Each row of numbers stands for one element and depends on some of the facts below. Use the named rows to name the rest.

How the elements are related:
Φ: hangs directly under; ζ: refers to
<501> Φ <565>; <271> Φ <279>; <1211> Φ <178>; <16> Φ <714>
<423> Φ <1243>; <601> Φ <555>; <658> Φ <411>; <1018> Φ <565>
<171> Φ <1243>; <268> Φ <178>; <1028> Φ <199>; <951> Φ <178>
<464> Φ <390>; <1422> Φ <332>; <626> Φ <565>; <1091> Φ <649>
<227> Φ <751>; <1217> Φ <579>; <438> Φ <60>; <1306> Φ <884>
<1228> Φ <1139>; <321> Φ <771>; <707> Φ <884>; <1058> Φ <293>
<333> Φ <771>; <48> Φ <951>; <86> Φ <411>; <541> Φ <390>
<1383> Φ <944>; <751> Φ <218>; <649> Φ <390>; <528> Φ <1016>
<1081> Φ <87>; <200> Φ <279>; <900> Φ <1310>; <1016> Φ <714>
<313> Φ <884>; <991> Φ <937>; <1278> Φ <126>; <529> Φ <1243>
<318> Φ <293>; <1389> Φ <632>; <242> Φ <555>; <1000> Φ <541>
<555> Φ <218>; <916> Φ <60>; <1121> Φ <200>; <281> Φ <411>
<375> Φ <1243>; <322> Φ <218>; <1384> Φ <1310>; <873> Φ <464>
<1077> Φ <626>; <1302> Φ <951>; <1438> Φ <704>; <944> Φ <332>
<54> Φ <333>; <656> Φ <751>; <230> Φ <314>; <1139> Φ <178>
<389> Φ <626>; <1013> Φ <579>; <155> Φ <565>; <300> Φ <771>
<139> Φ <1310>; <474> Φ <1171>; <962> Φ <649>; <51> Φ <322>
<280> Φ <541>; <1140> Φ <632>; <120> Φ <1278>; <732> Φ <87>
<592> Φ <464>; <505> Φ <314>; <87> Φ <178>; <512> Φ <751>
<579> Φ <178>; <1246> Φ <579>; <497> Φ <591>; <127> Φ <1310>
<937> Φ <60>; <411> Φ <314>; <534> Φ <464>; <1128> Φ <626>
<264> Φ <293>; <618> Φ <632>; <704> Φ <1136>; <35> Φ <178>
<229> Φ <579>; <1243> Φ <714>; <212> Φ <390>; <426> Φ <1139>
<1206> Φ <16>; <625> Φ <649>; <706> Φ <1278>; <935> Φ <704>
<1310> Φ <591>; <186> Φ <1139>; <881> Φ <390>; <824> Φ <218>
<511> Φ <951>; <673> Φ <591>; <1190> Φ <555>; <632> Φ <714>
<100> Φ <126>; <1354> Φ <1189>; <837> Φ <951>; <124> Φ <1243>
<1103> Φ <626>; <884> Φ <178>; <901> Φ <464>; <1073> Φ <751>
<293> Φ <565>; <727> Φ <279>; <1041> Φ <332>; <1292> Φ <497>
<170> Φ <579>; <960> Φ <944>; <16> ζ <264>; <658> ζ <1140>
<171> ζ <1422>; <268> ζ <1302>; <1028> ζ <268>; <332> ζ <1228>
<1422> ζ <1190>; <1217> ζ <592>; <1306> ζ <704>; <1058> ζ <1383>
<333> ζ <1189>; <771> ζ <1211>; <541> ζ <120>; <1383> ζ <591>
<649> ζ <227>; <60> ζ <1278>; <900> ζ <511>; <591> ζ <1121>
<1278> ζ <281>; <529> ζ <497>; <1389> ζ <707>; <1000> ζ <300>
<916> ζ <321>; <281> ζ <632>; <375> ζ <951>; <873> ζ <1058>
<1077> ζ <390>; <1302> ζ <512>; <1438> ζ <60>; <944> ζ <170>
<54> ζ <155>; <656> ζ <139>; <1139> ζ <727>; <155> ζ <124>
<300> ζ <1438>; <139> ζ <1136>; <474> ζ <411>; <962> ζ <1081>
<51> ζ <944>; <280> ζ <1018>; <1140> ζ <332>; <120> ζ <1354>
<592> ζ <528>; <505> ζ <534>; <579> ζ <54>; <1246> ζ <916>
<937> ζ <200>; <411> ζ <1041>; <534> ζ <837>; <1189> ζ <900>
<618> ζ <229>; <704> ζ <1246>; <1243> ζ <656>; <390> ζ <1139>
<212> ζ <579>; <426> ζ <1389>; <625> ζ <242>; <881> ζ <873>
<511> ζ <389>; <1190> ζ <884>; <632> ζ <937>; <1354> ζ <881>
<837> ζ <1000>; <124> ζ <1028>; <1103> ζ <127>; <727> ζ <171>
<1041> ζ <1243>

Some rows with their names:
<1384>: [ 13   1   0   5   5 -14  11   1  -1  -1  -7   3   2  -2 -13   1   0  -8
  -2   3   5  -9   7 -11  -8   7  -8  -6   5  -6 -14  -9  -3  -4  -4  -4
   3   6   3]
<991>: [ -2  -3   3   0   4   2   8   1  11   0  11   5  -1   6   4  10   2   3
   8   0  -7  -6   2   5 -13   6  -8  -7   3   0   7  -3  -7   4   4   4
   1   1  11]
<333>: [-22  12  11  15  -3  11  10 -11   3 -13  11  -6   9   0   7   9   7   5
   7  15  -5  -2  17  -4 -12   7  -8 -13  -8  20   4   3  -8   8  -1   3
   7   2  18]
<618>: [-25   5   6   4  -1 -13 -10 -15  15  -4   9 -16  -1 -29 -22 -15 -13  27
  -9  24  18 -14  -3 -18  20   4  26   4 -10  19  11   6   6  -6 -23  -5
  13   6  -3]
<579>: [ -3  -5   7   1  -4  -2  -5  -3   2  19  -3 -26 -11   5  -3  -6  -5 -11
 -12  14  10  -3   8  -2  15   2  -2   7 -15   8   1   9   3 -13  -2  12
   1   3  -7]
<1091>: [  0  -3 -23  15   3   8   3  -5   2  -2   4   4  -1 -10   4   9  -2   6
   9   5   1   1  -7   9  -5   6   8 -11   1  -5   5   6  -9  -1  10  -3
   8  -5   3]
<625>: [ -3  36  -6  22 -16  29 -17 -19 -47 -36   0  13  23 -13  29  14  19  -4
  -3  30 -18  26  -7 -20 -11 -31  19  10  27  15 -13   8  25  14  31 -26
   6  -6   7]
<390>: [  2   0  -7   1  -6  -8   2  -5  -4  10  13 -22 -12   0  -4  -4 -11   1
 -10   8   4  -7  -2  -3   7   1   3   3  11   5  -5   8  -2 -21   3   1
  10  -9  -1]
<171>: [-20   3   9   3   1 -15  14   6   0   7   1  -1   5  10  -6 -16  -9  30
   3   2   2 -15 -13  15  -2  19  12  -4  -4  10 -14 -14   4  -3  -9  -2
  15   3 -13]
<300>: [ -4   7  -1 -14   7 -11 -10   2   7 -12  28   8 -11  -3  16 -11  12 -11
   1  -4 -19  -4   3  11 -11  -2   0  -6  25  -1 -12  -2  17  17   1  -6
   7  -7  -2]
<837>: [-11   7   4 -15   5  -2 -24   1  -3  -7  19  -3 -13   2  28 -17  25 -23
   5   8 -21  -1   8  19  -1  -2   4  -4   4   4  -7   2  22  19   5  -2
   3  -8 -11]
<534>: [ -8   9 -23   1   7  -1  -9  -7  -8 -15  27   1 -12 -12  12  -4   7  -4
   6  10 -16  -6  -7  14 -12   5  14 -12  28  -6  -6   4   8   4  11 -13
  15 -19  -6]
<505>: [-17  27   7  -8  -2  -9 -19 -16 -10 -28  30 -17 -16 -19  12 -14   8  -7
 -17  22  -9  -6  10 -18  -3 -14  11  12  25  16 -13   7  20   7   0 -10
   9 -13   7]
<951>: [ 19 -25   2 -13  -1  -9   2  10  10  36  -4 -14 -19  13 -13  -5 -15  -8
  -8  -2  12  -9  -7  10  19   3  -6   8 -12 -14   2   4  -5 -22  -4  20
  -5   3 -15]
<1302>: [ -5  -7   4  -1  -5  -2  -7  -2  -1  22  -5 -27 -14   6   2  -6  -4 -11
  -9  14   8  -2   5   5  20   1   0   9 -20   7   4  11   5 -12  -1  13
   1  -2 -15]
<321>: [ 35 -13   1  -5  -3   1  -1   8  -8  10 -13  22  10  12   0   7  -6  -6
  -3 -16  -2  14 -12   4   0 -21  -5  11  12 -22  -6   0   3  -6  11  -4
 -11   5  -5]
<656>: [ -6  -5   8 -16   0  -4   6   3  -5  23   1 -35  -9  13   7 -12 -12   4
 -11 -21  -8  -2   0  -3   2   3 -15  -2   5  26  -7  -5  -9 -23  -5  15
  10 -10  -6]
<565>: [ -1  -1  -4   5  -3  -2   0   1  13  -8   9   7   0  -3   1   0   8  -5
   9 -12  -6   3   6   7  -7   4  -6  -1   1  -2   7   6  -8   7   0  -1
   0  -1   6]
<1018>: [ 23  -8   2   9 -15   5  11  17 -10  19 -20  17  11  21  -1   6  -4   0
   1 -32   0  19  -1  11   6  -7  -8  13  -6 -14   3   6 -14 -17   8  -4
 -11   3  -3]
<322>: [ -3   5   1 -12  11  -3   5   4  -5  -1 -13  -4   1  -1  -3  -3  -6   4
  -1 -14   3  -1  -4 -13  -5   4  -5  -5   1   1  -8 -15  -1  -2  -6   4
  -1  -3  -2]
<824>: [ -2   7   0 -13  11  -2   7   5  -8  -2 -12  -1   2  -1  -1  -1  -2   6
  -1 -15   0  -2  -3 -10  -5   6  -3  -1   2   6  -6 -14  -1  -3  -6   3
  -2   0  -1]

Which element is each row?
No name comes twice in this set of rows, the named rows included.
[ 18 -22 -14 -13  12  -1   3  11  19  27 -36   4 -10  -5 -34   9 -15  -7
  -1  -5  38  -9 -11  -9  22  10   2  12 -35 -36  26  -2  -5  -5 -15  17
 -21  13 -13] | <1081>
[  8 -28   3 -32  21  -1  17  19  17  24   4   1  -9  18   6   7 -15   9
   7 -34 -10  -4  -9  21  -5  11 -19 -18   4  -7   8 -18 -19  -9  -5  22
  -3  -3  -2] | <512>
[-33  22  31  36 -25  16  24  -2 -23  -2  15  -9  28  37  42  -8  20  21
  14  19 -43   6  12  36 -26  17  -9 -23  -3  54 -31  -7  -3   4  20   2
  26  -4   3] | <16>
[-18   1 -32  18   9   7   0 -17   3 -12 -21 -14  -4 -46 -41  23 -19  13
   2  26  48 -18  -5 -39  19  14  21   3 -26  -8  32  12 -12  -6 -14  -2
   1   3  11] | <962>
[ 17 -17   2 -27  16 -15   8  16   5   5  34  20 -18  21  18  -1   1  -7
   5 -13 -25  -8  -9  32 -22  -3 -12 -10  33 -24 -10 -18   2   5   5  -2
  -3  -8   0] | <200>
[  7   7   6  -1 -11  17 -18  -3 -16   0 -21   1   9   3  10  -4  14 -19
  -7  10   0  18  -1  -6  16 -17   6  13 -14   4   0   5  17   9   9  -2
  -9   7 -12] | <1246>

The same elements again, as new rows of numbers:
Some elements and their rows:
<649>: [ -1 -15  -2 -17   1   4  -9  13  10   7  -8  -6  -2   5  -1   7   0   4
  -2  -5  -2   0   6   0  -3   0   1  -3]
<625>: [ 1 -7  4 -5 -4  4 -4  1  6 12 -2 -7  0 -3 -6  3  5  3 -1  2  8  5 10 -3
 -6  5 -2 -1]
<242>: [-1  2  1  2 -9 -1 10 -9 -8 -1 -1  3 -1 -3  3  3  2  5 -1  3  0 -5  3 -5
  0  0 -7 -2]
<200>: [ 19   0  -5   0  -4  -6 -15 -12  -2  -2  -8  -8 -12  32  -8  -4  -1   9
  -1 -19   8  -4  -7  -2   9  -1  -1  10]
<1171>: [  1 -11  -1  -9  -2   5  -2   6   3  -3  -7  -2   0   5  -1   3  -1   1
  -2  -7  -3  -5  -1   0   1  -3   5  -1]
<300>: [ 14   6   3  -5   9   3   4 -13   0  18  -3   9   0  12 -17  -8   0   3
   4   3  16 -15  -1  -4   0   0  -2  -9]
<139>: [ -3  -4   4  -1  -5   4   5  -8   1  -2  -2 -10   3  -5  -5   3   6   2
   2  -1   1   3   2  -1  -3   0  -5   0]
<1013>: [ 5 -4  8  3 -4  5  1 -8 -6  8  3 -3 -3 -2  7  0  4  1 -3  0 -1 -5  6 -4
 -4 -1 -5 -2]
<1028>: [ -3  -6   7 -12  -7   5   3  -4  -1  -2  -4  -7   7  -7  -1  -2   5   1
  -5  -1  -5   2   3  -6  -1   3   2   2]
<714>: [  0 -13  -3 -10  -2   6  -7   5   0 -10  -1  -2   5   6  -7   1   4  -4
  -8  -7   0  -5  -6   5   1   2   5  -3]
<1190>: [-2 -2  3 -7 -8  2  7 -4 -1 -3 -4  1  4 -5 -2 -2 -3  3 -3  0 -4  7 -4 -6
 -1  1  1 -1]
<884>: [  2 -13   5   0  -1   8   2   1  -4 -10  -5 -10  -1  -1  11  -4  -7   0
  -1 -10 -12  -9  -2   1   3   1   6   0]
<529>: [  0  -6   4  -7  -5   7  -6  -4   1   4   4  -3   6   0 -11   1   9  -4
  -6  -1   8   4   0   1  -6   2   0  -4]
<534>: [ 11  -1   3 -15  21   0  11 -11   8  19  -5   7   0   5 -23  -7  -2   5
  12   5  13 -17   3  -1  -2   3  -6 -12]
<333>: [  2 -12   1 -10  -3   8  -6  11   6   0  -7   1   1   6  -2   7   2   0
  -5  -5  -1   0  -3   2  -3  -6   6  -1]
<438>: [-1 -1  4 -2 -6  5  1 -5  0  3 -3 -7  4 -2 -5 -1  4  1  0 -1  3  3  1 -2
 -3  3 -2 -1]
<673>: [  0  -4   5  -2  -3   4   4  -8   3  -1  -3 -10   1  -5 -10   1   4   1
   5  -3   2   5   1   0  -5   1  -5   2]
<591>: [ -7 -16  -9   6  -4   7  -1   5   5  -7  -8  -2   3  -7   9  -1  -5   1
  -1  -8  -3   0  -9   3   3  -4  -2  -7]
<951>: [  6 -11   6   0   0   8   1   2  -4  -7  -4  -8  -3   3   9  -4  -7   0
  -1 -10 -10  -9  -2   2   1  -1   7  -1]
<824>: [-1  1  4 -1 -8  3  5 -4 -2  1 -4 -1  1 -1 -7  1  0  2  1  2  3  5  0 -3
 -3  2 -1 -1]
<1389>: [  0  -7   3 -10  -4   4  -1  -7   0  -1   2  -2   7  -1  -8  -4   5  -2
  -6  -3   2   3  -4  -3  -1   3  -2  -4]

Which element is each row?
No name comes twice in this set of rows, the named rows included.
[ 18   0  -3  -4   0  -1 -11  -6   2   3  -8  -1  -9  28 -14  -2  -1   6
   0 -14   9  -4  -7   1   4  -5   1   3] | <1278>
[ 11   3   2  -8  15   2   7 -11   6  21  -5   3  -2   8 -23  -8  -2   4
  12   4  17 -16   4  -1  -2   6  -4 -11] | <1000>
[ 22  -1  -4  -1  -4  -3 -18  -7   1   1  -6  -6 -12  33 -10  -1   0   7
  -2 -17  10   0  -7  -2   6  -4   0  10] | <937>
[ -3 -15  -4 -15   1   1  -7   8   7   4 -10  -9  -3   5   2   4  -1   5
  -1  -6  -3  -3   6   1   1   4  -1  -4] | <464>
[ 17  -1  -3  -6   6   0  -7  -5   4   4  -7   1  -7  26 -15  -2  -2   5
   3 -11   8 -10  -7   1   4  -5   2  -1] | <60>
[ 16   4   9   0  18   7  11 -12   1  17  -3   7  -1   5 -20 -11  -5  -1
  12   4  12 -18   0   0  -4   2   2 -11] | <837>
[ 15   7   2  -2   6   0   3 -17  -2  16   0   6  -5  16 -14  -3   5   5
   4   0  12 -14   2  -3  -1  -4  -9  -5] | <1438>
[ -3 -15  -1   5  -2   7  -7   3  13  12   0 -10   0 -12  -2   6   4   1
   2  -2   8  20   2   2 -10  -2 -11  -8] | <212>
[ -5  -8  -3  13  -7   6   2  -4   2   1  -3  -5   4 -15   5  -3   1  -1
   0  -1   7   3  -1  -2  -2   4  -7  -5] | <1383>
[ -4  -9   7 -20  -5   3   0  -1   3   5  -4 -11   4  -4  -1   1   5   5
  -5   0  -5   5   8  -7  -2   6  -1   0] | <881>

Now the same elements, written a new way:
Named rows:
<937>: [ 13  18   8  -9  11 -21   5   3   9 -10  -8  -2 -34]
<268>: [ 11   0  -2   3  19  20  25  -1   5  21 -13   7  12]
<951>: [  3   1  -5   3   1   1   9   6   0   3 -21   2  -3]
<900>: [  1   2 -13   0  11  -5   3  -3  -3   6   8   8   1]
<1310>: [ 3 -1 -7  3 10 -8  4  1 -3  4  6  9 -7]
<1246>: [  3   9   0   1   4   8   8   2  -4   3 -11  -1   6]
<704>: [ 7 -1 -1  3  2 -1  7  3 -4  3  2  7 -5]
<732>: [  3   9   1   1   4   6   8   2  -4   3 -10  -1   6]
<1000>: [  6  -4  28   3   5 -29   3 -15  11 -20  -6  -7  11]
<1206>: [ 4  8  6 -1 -4 -5  9 -4 -1  8  2 10  1]
<529>: [ 5 13 18  0 -4 -2 10 -5 -4  7 12 12  2]
<321>: [  4  -2 -15  -1   0  -4   5  -1   0   6 -10   5   2]
<658>: [ 7  7  4  1  6  3  6 -2 -7  3 14  6  3]
<411>: [ 7  0 -1  3  3  2  7  3 -5  4  6  8 -5]
<318>: [ 10   6 -11   2  -1   6   1  -7  -3   5  -3   2  -1]
<656>: [ 8 -7  1 -4  0 -3  5  1 -9  9 -3  3  6]
<881>: [  5   8 -11  -1  -9   2  -9   9  -8 -10   2  19  17]
<271>: [ 6  3 -3  0  2 -2  5 -2 -3  4  2  4  2]
<1058>: [  2   1  -9   0 -13  29 -13  -3  -8  -4   2  10  -4]
<1018>: [  8   1 -18   1  -2   1   2  -5   0   7 -12   3   0]
<714>: [ 6  3  6  2 -3 -5  9  1 -2  5  1 10 -6]

Which element is each row?
No name comes twice in this set of rows, the named rows included.
[ 3  7  2 -1 -8 -5 10 -3 -2 11  1 13  4] | <171>
[ 9  5 -8  2  0  4  3 -6 -3  5 -2  3  0] | <501>
[ 10   0  14  -3   5   1   6  -1 -11   5   9   3   6] | <51>
[ 11   1   0   4  21  23  25  -1   6  21 -17   8  13] | <1302>
[ 11  19   8 -11  12 -20   2  -4   9  -9  -6  -4 -23] | <281>
[10  2  3  3  2  2 10  4 -2 -7 17  5  3] | <649>
[ 3  3 -4 -2 -7 -7  9 -3  2  9 -8 10  1] | <528>
[  0  -2 -21  -1   9  -9   2  -2   0   8  -2   8   0] | <127>
[ 8  8  8  1  5  9  7 -2 -8  3 17  6  4] | <474>
[ 8  5 -4  2  1 -4 28 -7  1 25  7  6  5] | <124>
[  6   1  29   1   9 -28   1 -15   7 -11 -12  -6  -1] | <300>
[  6  -8  31   5   5 -30   3 -18  10 -21  -5  -7  17] | <534>
[  2   2 -11  -2 -11  12  -7   7  -4 -14   9  15  14] | <873>
[ 11  16  -1   5  -5 -11  -8  16 -14 -14   8  25  19] | <541>

